Below are the code and all the weights of a small trained network. Each question names an input and a target symbol and asks about switching units off, where a switched-off unit gives its printed mean instead of its output.

import numpy as np


def w(rows, s, z=0):
    codes = np.array(rows[::2]) - 128.0
    scale = np.full(codes.shape[1], s)
    scale[-1] = z or s
    return codes * scale


def norm(h):
    return h / np.sqrt((h * h).mean(-1, keepdims=True) + 1e-5)


def softmax(a):
    e = np.exp(a - a.max(-1, keepdims=True))
    return e / e.sum(-1, keepdims=True)


def log_softmax(a):
    a = a - a.max(-1, keepdims=True)
    return a - np.log(np.exp(a).sum(-1, keepdims=True))


def net(x, mask):
    ids = ['βδεζηθστω'.index(c) for c in x.split()]
    T = len(ids)
    res = E[ids] + P[:T]
    u = 0
    for l in range(3):
        r = norm(res)
        for j in range(3):
            rows = slice(2 * j, 2 * j + 2)
            q, k, v = (r @ M[l][rows].T for M in (Q, K, V))
            z = softmax(np.where(np.tri(T) > 0, q @ k.T / 2**0.5, -1e9)) @ v
            o = O[l][rows]
            res = res + np.where(mask[u + j], z, o[:, -1]) @ o[:, :-1]
        u += 3
    return log_softmax(norm(res)[-1] @ U[:, :-1].T + U[:, -1])


Q, K, V, O = {}, {}, {}, {}
E = w([
[189,161,139,192],'β',
[94,244,124,178],'δ',
[39,153,114,170],'ε',
[195,199,200,154],'ζ',
[4,93,153,155],'η',
[72,165,101,157],'θ',
[40,151,127,97],'σ',
[129,176,50,129],'τ',
[165,41,113,152],'ω',
],0.017)
P = w([
[149,82,115,221],'0',
[105,144,163,189],'1',
[189,248,87,130],'2',
[134,121,184,180],'3',
[111,224,51,89],'4',
[136,109,190,183],'5',
[32,196,2,79],'6',
],0.008)
Q[0] = w([
[174,124,50,76],'0.h0',
[212,134,84,59],'0.h0',
[98,209,50,19],'0.h1',
[158,166,115,193],'0.h1',
[105,198,105,145],'0.h2',
[125,82,216,2],'0.h2',
],0.018)
K[0] = w([
[134,127,50,111],'0.h0',
[41,74,115,95],'0.h0',
[16,202,65,167],'0.h1',
[168,176,54,174],'0.h1',
[103,135,53,157],'0.h2',
[113,3,167,47],'0.h2',
],0.019)
V[0] = w([
[91,59,25,157],'0.h0',
[62,176,133,133],'0.h0',
[141,78,223,128],'0.h1',
[178,248,189,158],'0.h1',
[56,57,112,67],'0.h2',
[68,214,82,73],'0.h2',
],0.013)
O[0] = w([
[86,132,44,66,56],'0.h0',
[108,81,159,126,149],'0.h0',
[162,163,172,160,80],'0.h1',
[136,29,255,123,246],'0.h1',
[131,27,166,141,8],'0.h2',
[180,153,174,62,195],'0.h2',
],0.011)
Q[1] = w([
[136,59,209,124],'1.h0',
[194,98,92,252],'1.h0',
[182,139,66,169],'1.h1',
[172,78,129,76],'1.h1',
[97,162,125,90],'1.h2',
[202,70,55,213],'1.h2',
],0.018)
K[1] = w([
[89,132,148,88],'1.h0',
[111,164,5,131],'1.h0',
[83,108,129,146],'1.h1',
[123,144,89,95],'1.h1',
[111,169,100,120],'1.h2',
[130,123,191,160],'1.h2',
],0.027)
V[1] = w([
[3,104,191,118],'1.h0',
[158,80,61,114],'1.h0',
[185,181,116,212],'1.h1',
[248,50,42,107],'1.h1',
[163,228,92,121],'1.h2',
[181,124,170,57],'1.h2',
],0.015)
O[1] = w([
[205,67,134,88,191],'1.h0',
[108,157,132,198,38],'1.h0',
[216,102,73,65,151],'1.h1',
[55,81,5,170,12],'1.h1',
[96,152,218,103,164],'1.h2',
[106,190,152,196,117],'1.h2',
],0.011)
Q[2] = w([
[89,93,199,179],'2.h0',
[216,227,150,62],'2.h0',
[178,103,92,155],'2.h1',
[92,184,75,3],'2.h1',
[196,186,120,77],'2.h2',
[159,154,147,230],'2.h2',
],0.021)
K[2] = w([
[146,205,119,72],'2.h0',
[151,38,29,210],'2.h0',
[77,112,178,144],'2.h1',
[136,6,58,127],'2.h1',
[124,91,89,165],'2.h2',
[192,188,162,198],'2.h2',
],0.022)
V[2] = w([
[132,148,199,65],'2.h0',
[150,85,151,252],'2.h0',
[179,75,72,203],'2.h1',
[203,190,85,112],'2.h1',
[130,216,104,147],'2.h2',
[61,149,167,160],'2.h2',
],0.028)
O[2] = w([
[76,65,94,74,226],'2.h0',
[205,103,249,118,52],'2.h0',
[224,87,59,159,1],'2.h1',
[187,187,81,69,168],'2.h1',
[126,224,180,141,52],'2.h2',
[73,121,137,172,107],'2.h2',
],0.018,0.0066)
U = w([
[146,159,43,14,89],'β',
[71,97,139,13,5],'δ',
[98,22,79,97,55],'ε',
[121,148,220,42,175],'ζ',
[198,60,88,134,112],'η',
[9,152,129,125,179],'θ',
[115,96,203,165,146],'σ',
[91,246,103,153,217],'τ',
[200,164,118,133,164],'ω',
],0.012,0.0034)

Each question gives the input, a string of symbols that net reads in full, and the target symbol t.
The units are the heads (2 rows each of Q, K, V and O). Each row of codes is followed by its name. A weight is (code - 128) times the scale printed after its matrix; where a second scale follows, it is the last column's (O and U).
mask holds one flag per head, layer by layer. A switched-off head (its flag False) gives its mean, the last column of its rows in O, instead of its output. The means were averaged over made-up inputs and are rounded, as every weight is.
A unit's drop is (log p(t) with every unit on - log p(t) with that unit switched off) / (log p(t) with every unit on - log p(t) with every unit switched off).
The circuit of an input: a set's keep is (log p(t) with only the set's units on - log p(t) with every unit switched off) / (log p(t) with every unit on - log p(t) with every unit switched off). Starting from all 9 units, units are removed one at a time, each time the one whose removal leaves the highest keep (on an exact tie, the one counted first), for as long as the keep stays at least 0.8.
circuit, biggest first: the units of the circuit, biggest drop first
most important unit: the unit with the biggest drop
which heads matter: for each layer, one digit per head in row order, 1 if its drop is at least 0.15 and else 0, layers parted by /
input β β η τ β ζ ε, target β: circuit, biggest first	[1.h1 2.h1]
input β η ω ζ ζ ζ β, target β: most important unit	0.h2
input η ε ζ θ δ ζ θ, target η: circuit, biggest first	[0.h2 1.h2 2.h1]
input τ ζ β τ ω τ θ, target τ: circuit, biggest first	[1.h1 2.h0 0.h1]
input τ θ θ β η ζ β, target τ: circuit, biggest first	[0.h1 1.h1 2.h0]
input σ δ τ ζ τ, target σ: circuit, biggest first	[1.h1 0.h2 2.h1 1.h2]
input σ η ζ σ τ θ, target θ: circuit, biggest first	[2.h0 0.h1]
input σ δ ζ τ ζ θ, target θ: circuit, biggest first	[0.h1 0.h0 2.h0]
input θ ζ θ δ ε τ, target θ: which heads matter	110 / 010 / 010
input ζ η ε ζ θ ω, target τ: which heads matter	010 / 100 / 001
input ω ζ β δ τ, target ω: circuit, biggest first	[0.h2 2.h0 2.h1 0.h1]
input σ β τ σ ω, target σ: which heads matter	111 / 111 / 110
input τ ζ ζ ζ, target θ: circuit, biggest first	[0.h0 2.h0]
input η δ σ, target η: most important unit	0.h2
input β β τ ω η ε η, target β: which heads matter	011 / 011 / 010
input τ ε η, target τ: which heads matter	010 / 000 / 100
input τ θ δ δ ω σ δ, target τ: circuit, biggest first	[0.h1 2.h0 1.h1]
input η β β, target η: circuit, biggest first	[0.h2 1.h2 2.h1 0.h0]
input ε ζ β δ τ ζ η, target ε: which heads matter	111 / 111 / 011
input β η η η ζ, target β: most important unit	1.h1
input η ζ θ, target η: which heads matter	001 / 001 / 010
